[[119 135 138 136 135]
 [154 110 128 134 147]
 [120 143 118 122 106]
 [141 127 123 125 125]
 [128 127 151 124 144]
 [122 144 121 148 117]]
Find the top-right entry.
135
The 3rd entry on the diagonal from the top-right corner -> 118
Find the top entry of the column that holds the largest entry.
119
Find the last entry in the row that holds the smallest entry.
106
The second largest entry is 151
Find the 2nd smallest entry.
110
Find the bottom-right entry.
117
The entry directly below the largest entry: 120
Find the bottom entry of the column that holds the largest entry.
122
Find the entry just left of 147.
134
The entry just left of 118 -> 143
Find the last entry of the largest entry's row.
147

B = [134  99 114 133 126 101 114 144]
The minimum -> 99
Find the entry just left of 133.
114
The entry just right of 101 is 114

data =
[[126 146 142 131 122 153 111 140 135 152 153]
 [121 126 136 122 149 114 151 123 117 148 144]
 [124 102 141 128 105 130 150 144 133 139 127]
 [101 136 104 139 151 121 107 136 143 146 150]
 [131 131 155 135 130 112 106 141 113 145 125]
 [122 145 128 138 145 103 146 113 153 125 143]
 [107 112 106 103 124 137 119 136 146 129 140]]
Counting starts at 1.
What is the entry in row 1 and column 1? 126
What is the entry directly above the centre entry? 130
The bottom-left entry -> 107
The entry at row 3, column 1 is 124
The entry in row 2 and column 1: 121
The entry at the centre: 121
What is the entry just right of the centre entry? 107
What is the entry in row 1 and column 3? 142
What is the largest entry? 155
The entry directly above the largest entry: 104
What is the entry just left of the centre entry? 151
The entry in row 3 and column 2 -> 102
The entry in row 2 and column 3 -> 136
The minimum: 101
The entry directly below the smallest entry: 131
What is the top-right entry? 153
The bottom-right entry is 140
The entry just right of the smallest entry is 136
The entry in row 2 and column 2 is 126
The entry just left of the largest entry: 131
The entry at row 1, column 2 is 146
What is the entry directly below 148? 139

Read these off the row that follows.
1) The entry just right of 154?
2) The entry just right of 148?
[148, 123, 154, 131, 151, 133]
1) 131
2) 123

Questions about the row below.
1) What is the entry just left of 113?
2) What is the entry just left of 153?
3) What is the first entry from the left?
4) What is the maximum?
[148 144 130 128 109 135 131 152 121 113 153 135]
1) 121
2) 113
3) 148
4) 153

[[135 134 123 120 128 130 133 124 129 139 137]
 [133 131 117 136 147 110 129 139 147 124 129]
 [128 149 120 128 132 129 148 134 132 149 154]
 [135 124 129 120 126 129 121 118 126 130 122]
 [122 145 126 127 128 135 141 125 127 141 142]
 [140 126 131 109 114 135 124 113 116 143 132]
 [133 122 128 129 133 120 116 126 132 117 115]
 [134 131 120 121 135 125 127 123 135 132 130]
 [117 136 138 136 124 131 132 129 124 127 128]
 [127 144 123 126 130 135 142 126 130 145 143]
 [131 123 145 117 110 136 118 112 110 129 121]
 [119 153 114 145 154 110 150 145 154 136 149]
 [140 132 110 121 142 121 126 128 142 136 131]
 [127 127 129 139 137 113 123 138 137 116 121]
 [127 126 129 132 133 121 120 128 132 118 118]
 [107 158 132 143 134 127 155 138 134 140 154]]
The entry in the top-right corner is 137
The 1st entry, reading row by row -> 135
What is the largest entry in the first row?
A: 139
What is the fifth entry from the end, reading row by row?
A: 155
The entry in the bottom-right corner -> 154
What is the fourth entry from the end, reading row by row?
A: 138
The entry directly above the largest entry is 126
What is the bottom entry of the column that holds the smallest entry?
A: 107
What is the largest entry in the last row?
A: 158
The 3rd entry, reading row by row: 123
What is the 3rd entry on the diagonal from the top-right corner?
A: 132
The third entry on the main diagonal -> 120
What is the entry directly below 119?
A: 140
What is the entry directly above the smallest entry?
A: 127
The fourth entry in reading order: 120
What is the top entry of the column that holds the largest entry?
A: 134

[[128 131 129 128 133 126 133 131 128 125 125 131 126 132]
 [124 134 128 129 134 127 135 127 124 125 121 127 122 135]
 [125 133 127 132 138 107 116 123 130 132 123 126 133 127]
 [118 140 125 131 137 121 138 123 123 125 109 123 117 131]
 [120 135 123 131 134 120 127 122 129 130 111 124 125 119]
 [134 120 117 135 116 144 139 125 125 121 136 130 127 126]
 [134 127 119 139 130 120 140 131 124 118 135 130 129 126]
 [137 114 132 125 112 133 129 140 125 128 158 128 136 121]
 [124 133 121 134 133 116 127 126 130 130 116 126 128 113]
 [121 134 122 132 130 121 137 130 127 126 115 124 123 113]]
Find the 1st entry on the diagonal from the top-right corner.
Answer: 132
Find the largest entry.
Answer: 158
Find the entry in the bottom-right corner.
Answer: 113
Find the entry in the top-left corner.
Answer: 128
The entry in the bottom-left corner -> 121
The third smallest entry: 111
The second smallest entry is 109
Find the largest entry in the last row.
Answer: 137
Find the fifth entry from the end, reading row by row.
Answer: 126
Find the third entry on the diagonal from the top-right corner.
Answer: 126
The entry directly below the largest entry is 116
The entry just right of 115 -> 124
The second entry, reading row by row -> 131
The 4th entry from the end, reading row by row is 115
The third entry on the main diagonal: 127
Find the entry directly above the largest entry.
Answer: 135
Find the minimum.
Answer: 107
Find the last entry in the row that holds the largest entry.
Answer: 121
The top entry of the column that holds the largest entry is 125
The entry just right of the largest entry -> 128
The entry directly above the smallest entry is 127
The 4th entry, reading row by row is 128

A =
[[133 132 128 110 106 116 133 131]
 [120 135 157 133 125 121 116 154]
 [133 132 131 109 104 115 133 133]
 [132 132 131 113 109 117 131 133]]
Read off the minimum.
Answer: 104
The entry in the top-right corner: 131
The second entry on the diagonal from the top-right corner: 116
Read off the maximum.
Answer: 157
The first entry in the row that holds the largest entry is 120
The entry just left of the largest entry: 135
The fifth entry in reading order -> 106
The entry directly above 113 is 109
Read off the entry directly below the smallest entry.
Answer: 109
The last entry, reading row by row is 133
The 3rd entry in reading order: 128

[[154 149 112 141 124 104]
 [118 143 144 109 155 113]
 [130 105 115 135 101 132]
 [104 154 158 141 109 110]]
The entry just left of the smallest entry -> 135
The second largest entry: 155
The entry in the bottom-left corner is 104
The bottom entry of the column that holds the largest entry: 158
The entry in the top-right corner: 104
Read off the 1st entry in reading order.
A: 154
The 3rd entry on the main diagonal: 115
The bottom-right entry is 110
Read off the entry just left of 105.
A: 130

Questions about the array below. Indices start at 1.
1) What is the entry in row 3 and column 1?
2) What is the top-left entry?
3) What is the top-right entry?
4) What is the entry in row 1 and column 2?
5) What is the entry at row 2, column 1?
6) What is the bottom-left entry?
7) What is the entry in the bottom-right corner?
8) What is the entry in row 2 and column 2?
[[124 126 119 135 113 125 121 129 117 106 126 135 129 121 134 128]
 [121 136 122 143 115 132 130 131 116 120 118 125 134 121 144 136]
 [124 124 120 134 112 125 121 128 119 106 127 135 127 121 133 125]
 [131 122 134 121 138 123 137 123 117 126 136 142 122 134 116 118]
 [139 133 138 131 132 128 140 129 144 136 117 119 133 130 122 125]
 [137 123 137 125 126 120 141 125 122 115 119 135 126 129 115 118]
 [128 132 136 126 140 132 144 126 116 139 128 133 127 136 127 127]
 [131 125 121 131 113 125 108 131 143 115 130 120 130 120 130 129]
 [125 122 119 121 124 125 108 130 136 126 142 131 125 124 131 133]
 [131 122 129 139 120 116 129 115 126 110 118 140 125 132 129 123]
 [128 122 131 125 135 117 111 115 143 131 138 135 122 135 128 127]
 [121 136 121 144 113 132 132 131 118 124 119 124 134 124 144 136]]
1) 124
2) 124
3) 128
4) 126
5) 121
6) 121
7) 136
8) 136

a = [126 137 132 152 117]
Which number is the entry just left of 152?
A: 132
Which number is the first entry from the right?
A: 117
